Below are the code and all the weights of a small trained network. Each question names an input and a class and asks about switching units off, where a switched-off unit gives its printed mean instead of its output.

import numpy as np


def w(rows, s, z=0):
    codes = np.array(rows[::2]) - 128.0
    scale = np.full(codes.shape[1], s)
    scale[-1] = z or s
    return codes * scale


def f(y):
    return y / 2 * (1 + np.tanh(0.7978845608 * (y + 0.044715 * y**3)))


def log_softmax(a):
    a = a - a.max(-1, keepdims=True)
    return a - np.log(np.exp(a).sum(-1, keepdims=True))


def net(x, mask):
    res = np.array(x, float).reshape(1, 7) / 4 @ E
    y = f(res @ A[0][:, :-1].T + A[0][:, -1])
    res = res + np.where(mask, y, B[0][:, -1]) @ B[0][:, :-1]
    return log_softmax(res[-1] @ U[:, :-1].T + U[:, -1])


A, B = {}, {}
E = w([
[196,100,218,221],'x0',
[132,127,131,128],'x1',
[176,254,89,174],'x2',
[27,209,216,183],'x3',
[126,123,127,128],'x4',
[131,128,130,129],'x5',
[126,126,124,136],'x6',
],0.0053)
A[0] = w([
[3,180,186,165,73],'neuron 0',
[2,156,32,94,68],'neuron 1',
[79,140,114,184,255],'neuron 2',
[149,215,97,181,66],'neuron 3',
[163,85,193,238,71],'neuron 4',
[43,22,183,101,84],'neuron 5',
],0.0093,0.0071)
B[0] = w([
[244,58,24,106,185],'neuron 0',
[167,130,253,71,180],'neuron 1',
[23,99,141,185,254],'neuron 2',
[172,234,124,134,146],'neuron 3',
[142,137,202,4,162],'neuron 4',
[154,252,99,179,177],'neuron 5',
],0.023,0.0058)
U = w([
[168,116,227,53,5],'0',
[251,46,29,111,124],'1',
[103,112,136,148,247],'2',
[100,111,142,148,213],'3',
[152,217,124,173,3],'4',
[89,95,137,143,180],'5',
[98,96,144,137,145],'6',
],0.011,0.005)

Each question gives the input, the list of numbers given to net, and the class t.
The units are the neurons (one row each of A and B). Each row of codes is followed by its name. A weight is (code - 128) times the scale printed after its matrix; where a second scale follows, it is the last column's (A, B and U).
mask holds one flag per neuron, in row order. A switched-off neuron (its flag False) gives its mean, the last column of its row in B, instead of its output. The means were averaged over made-up inputs and are rounded, as every weight is.
A unit's drop is (log p(t) with every unit on - log p(t) with that unit switched off) / (log p(t) with every unit on - log p(t) with every unit switched off).
The circuit of an input: a set's keep is (log p(t) with only the set's units on - log p(t) with every unit switched off) / (log p(t) with every unit on - log p(t) with every unit switched off). Starting from all 6 units, units are removed one at a time, each time the one whose removal leaves the highest keep (on an exact tie, the one counted first), for as long as the keep stays at least 0.8.
units of the circuit, in order: the units of the circuit, biggest drop first
top k neurons: the k neurons with the biggest drops, biggest first
drop of u: that unit's drop, to one decimal
input [3,-7,8,-5,-2,-5,0], class 4: top neuron => [neuron 3]
input [-7,-5,-8,-4,4,0,-2], class 4: top 2 neurons => [neuron 5; neuron 4]
input [5,-3,-2,7,-2,7,-7], class 1: top 2 neurons => [neuron 0; neuron 1]
input [-8,4,-7,-8,-6,5,8], class 0: top 3 neurons => [neuron 1; neuron 0; neuron 2]
input [0,-5,-5,-3,0,-5,3], class 4: top 3 neurons => [neuron 5; neuron 0; neuron 2]
input [7,-6,2,1,-5,-3,-6], class 0: top 2 neurons => [neuron 4; neuron 5]
input [-7,3,-8,2,-5,-3,-6], class 4: top 2 neurons => [neuron 5; neuron 4]
input [8,5,7,-3,-1,0,7], class 0: top 2 neurons => [neuron 4; neuron 5]
input [8,5,7,-5,-2,0,-1], class 0: top 4 neurons => [neuron 4; neuron 5; neuron 0; neuron 2]
input [-4,1,7,7,-3,-4,0], class 1: top 2 neurons => [neuron 0; neuron 5]
input [2,-3,-5,-2,-1,1,-1], class 4: top 3 neurons => [neuron 5; neuron 0; neuron 2]
input [-5,4,-6,-1,4,-1,-5], class 4: drop of neuron 2 => 0.1
input [8,0,-1,2,8,7,2], class 0: drop of neuron 4 => 1.9
input [-3,3,7,8,6,0,-4], class 1: drop of neuron 0 => 1.7
input [-7,6,-6,3,-5,1,-7], class 0: units of the circuit, in order => [neuron 1]
